[[-19.9  17.4  -8.0   8.7  -5.7  11.7   5.0  -7.0   3.8 -13.7 -14.4  -9.9
   -4.5  -0.4   0.0]
 [ 21.7 -20.9  -7.1 -28.5  -4.5 -17.6  16.9   3.7 -11.7 -16.5  25.1  21.4
   11.0  22.6 -18.3]
 [-24.6   7.4  34.2 -22.9 -13.2 -33.3   8.1  -6.4   3.6 -21.2  15.1  14.4
   15.1 -24.8  -8.3]
 [-31.5  25.9  -6.1  -7.3 -48.2 -19.4  12.5  -1.6  40.8   1.5  -5.8   8.2
   31.5   5.5 -18.2]
 [  2.9   6.8  -3.8   1.9   2.3  -4.3  -3.2   2.0  -4.8  14.6   4.7  -3.8
   12.5   3.6  -6.4]
 [ -6.0 -16.3  -1.9   2.5 -13.5  21.2   9.3 -21.2 -12.3 -27.0  27.8  -2.0
  -11.4  -0.4   4.8]
 [-27.9  14.0  23.9   3.7 -10.7  10.9  15.3 -10.4  30.3 -14.2  22.2 -12.8
  -11.9 -25.7 -31.5]
 [ 11.4   3.7 -36.3   3.6 -11.4   3.6  -8.7   0.1  -9.0  -0.7  15.1  -5.1
   26.9  56.1 -28.5]
 [-38.3 -10.2   6.7  23.6 -14.5  14.2  12.2  28.6 -11.2 -25.4  14.0 -38.1
   10.1 -25.5   2.3]
 [  4.5  -1.1 -18.6  -4.4   8.8  27.9  44.5  34.6  26.3   3.8 -11.1 -24.2
  -17.7  -1.4 -19.9]
 [  4.8 -17.8  -5.6  -6.0 -13.6 -11.9  13.8  -1.5  -9.7   4.0  14.9  12.8
   -3.2  -1.0   2.4]
 [ 22.3  -6.2  -0.5   6.6  -2.8   0.3   6.5   2.0  23.3  19.9  14.4  26.6
    1.1 -12.5 -34.5]
 [-15.1  24.8 -11.5  -1.8 -28.3 -12.2  22.8 -18.7 -12.4 -22.6  20.8  11.1
   47.4 -15.9 -20.5]
 [ -4.8   1.5   0.0  12.9  -2.3   4.3  -1.1 -18.6 -13.5 -11.7   5.1   7.1
   -7.3 -14.5   2.0]
 [  9.8 -23.2   1.4  19.9 -22.6  14.4 -20.7   6.5 -11.9   1.5  62.5 -20.8
   55.9   3.6  -8.6]
 [-38.8  10.0  -3.4  18.0  -5.7  16.8  18.5  12.2 -20.7 -16.7  -9.0  -4.5
    9.0 -30.7  -0.1]]
The entry just left of the largest entry is 1.5
Give the entry just right of 62.5.
Answer: -20.8
The entry just right of -1.4 is -19.9
Give the entry just right of the smallest entry.
Answer: -19.4
The maximum is 62.5
The entry just left of the smallest entry: -7.3
The entry just right of -2.0: -11.4
The entry just right of -12.4: -22.6
The entry just right of 15.3 is -10.4
The entry just left of 5.5 is 31.5
Give the entry just right of 23.9.
Answer: 3.7
The entry just right of 9.3 is -21.2
Give the entry just right of 0.1.
Answer: -9.0
Give the entry just right of 0.3.
Answer: 6.5
Give the smallest entry.
Answer: -48.2
